Here is a tiny trained network, its code and every weight. The questions are about switching its units off for an input and a class, where a switched-off unit gives its printed mean instead of its output.

import numpy as np


def w(rows, s, z=0):
    codes = np.array(rows[::2]) - 128.0
    scale = np.full(codes.shape[1], s)
    scale[-1] = z or s
    return codes * scale


def norm(h):
    return h / np.sqrt((h * h).mean(-1, keepdims=True) + 1e-5)


def f(y):
    return y / 2 * (1 + np.tanh(0.7978845608 * (y + 0.044715 * y**3)))


def log_softmax(a):
    a = a - a.max(-1, keepdims=True)
    return a - np.log(np.exp(a).sum(-1, keepdims=True))


def net(x, mask):
    res = np.array(x, float).reshape(1, 4) / 4 @ E
    u = 0
    for l in range(2):
        y = f(norm(res) @ A[l][:, :-1].T + A[l][:, -1])
        res = res + np.where(mask[u : u + 7], y, B[l][:, -1]) @ B[l][:, :-1]
        u += 7
    return log_softmax(norm(res)[-1] @ U[:, :-1].T + U[:, -1])


A, B = {}, {}
E = w([
[88,157,109,19,121,129,105,112,133,161,119],'x0',
[82,138,125,218,11,144,97,80,73,103,80],'x1',
[186,186,175,22,129,29,166,228,166,206,126],'x2',
[122,56,150,82,168,69,99,176,87,139,1],'x3',
],0.0071)
A[0] = w([
[129,66,73,104,219,182,113,84,177,170,133,115],'L0N1',
[18,194,111,114,155,120,154,97,93,212,172,42],'L0N2',
[76,212,161,2,220,69,44,180,121,214,131,86],'L0N3',
[138,66,137,56,91,251,177,82,123,92,119,3],'L0N4',
[166,55,175,205,174,109,129,188,104,158,75,103],'L0N5',
[105,133,68,230,168,136,82,114,136,134,104,135],'L0N6',
[109,133,127,118,44,104,90,74,91,74,64,115],'L0N7',
],0.0071,0.0043)
B[0] = w([
[207,58,108,119,131,109,175,155,176,121,111,167],'L0N1',
[208,172,102,158,214,180,163,115,124,136,44,143],'L0N2',
[71,125,75,81,122,90,166,159,67,125,125,255],'L0N3',
[134,84,127,122,140,134,131,105,93,154,62,132],'L0N4',
[172,185,132,132,140,169,96,98,140,181,66,183],'L0N5',
[122,142,137,161,49,163,146,112,168,128,112,176],'L0N6',
[123,95,77,165,107,93,166,199,166,1,95,184],'L0N7',
],0.011,0.009)
A[1] = w([
[214,238,109,120,144,132,217,170,194,113,209,254],'L1N1',
[118,52,71,70,151,188,197,57,73,144,247,81],'L1N2',
[142,96,189,163,72,77,92,163,90,203,80,132],'L1N3',
[112,213,151,159,121,153,69,96,133,172,203,76],'L1N4',
[61,56,145,114,99,2,123,203,163,140,205,193],'L1N5',
[28,142,137,89,192,57,169,215,119,136,178,161],'L1N6',
[161,63,94,69,225,34,115,133,133,170,55,133],'L1N7',
],0.0083,0.0035)
B[1] = w([
[130,147,121,135,128,73,88,130,23,76,179,236],'L1N1',
[95,89,126,125,79,171,139,145,228,154,40,173],'L1N2',
[66,112,23,76,134,226,146,107,226,118,137,153],'L1N3',
[213,204,213,172,196,147,74,118,84,163,148,142],'L1N4',
[111,178,91,58,94,81,134,138,33,118,151,201],'L1N5',
[2,187,8,92,54,116,126,165,129,92,161,245],'L1N6',
[170,139,169,56,155,107,139,108,146,191,154,255],'L1N7',
],0.0091,0.0093)
U = w([
[42,88,205,136,170,108,79,135,131,148,143,12],'0',
[46,165,57,46,109,40,133,197,52,89,161,216],'1',
[107,72,81,220,73,204,132,125,182,55,86,187],'2',
[184,208,218,216,152,118,71,125,53,126,211,99],'3',
[151,131,133,41,183,163,134,141,199,251,77,175],'4',
[63,96,253,122,169,133,102,158,131,132,152,2],'5',
[223,52,161,102,195,89,138,152,141,113,176,68],'6',
],0.013,0.0048)

Each question gives the input, the list of numbers given to net, and the class t.
The units are the neurons (one row each of A and B). Each row of codes is followed by its name. A weight is (code - 128) times the scale printed after its matrix; where a second scale follows, it is the last column's (A, B and U).
mask holds one flag per neuron, layer by layer. A switched-off neuron (its flag False) gives its mean, the last column of its row in B, instead of its output. The means were averaged over made-up inputs and are rounded, as every weight is.
A unit's drop is (log p(t) with every unit on - log p(t) with that unit switched off) / (log p(t) with every unit on - log p(t) with every unit switched off).
The circuit of an input: a set's keep is (log p(t) with only the set's units on - log p(t) with every unit switched off) / (log p(t) with every unit on - log p(t) with every unit switched off). Starting from the 12 units with the biggest drops (on a tie, the unit counted first), units are removed one at a time, each time the one whose removal leaves the highest keep (on an exact tie, the one counted first), for as long as the keep stays at least 0.8.
circuit, biggest first: the units of the circuit, biggest drop first
most important unit: the unit with the biggest drop
top k neurons: the k neurons with the biggest drops, biggest first
drop of u: that unit's drop, to one decimal
input [-8,-8,1,-2], class 6: circuit, biggest first : (L0N3)
input [-5,-4,0,-4], class 3: circuit, biggest first : (L0N3; L1N6)
input [-3,1,-5,-8], class 3: top 3 neurons : (L0N3; L1N4; L0N7)
input [1,8,1,-3], class 2: top 2 neurons : (L0N3; L1N6)
input [-5,1,4,0], class 4: top 4 neurons : (L1N3; L0N5; L0N7; L0N6)
input [0,4,-2,-7], class 3: top 2 neurons : (L0N3; L1N4)
input [-7,0,5,-4], class 3: top 2 neurons : (L0N3; L0N7)
input [-1,-7,-4,-3], class 6: top 3 neurons : (L0N1; L0N3; L1N6)
input [-4,-6,1,7], class 4: top 2 neurons : (L0N5; L1N7)
input [5,2,-2,1], class 2: top 2 neurons : (L0N3; L0N7)
input [3,6,5,-6], class 3: top 2 neurons : (L0N3; L1N6)
input [-6,2,-3,-5], class 3: top 2 neurons : (L0N3; L1N4)
input [-8,1,7,8], class 4: drop of L0N5 : 0.6
input [0,8,0,3], class 2: most important unit : L0N3
input [6,3,0,-7], class 3: drop of L0N3 : 0.3
input [-4,8,-2,-3], class 2: drop of L0N1 : 0.0
input [-6,-4,0,-7], class 3: top 2 neurons : (L0N3; L0N7)
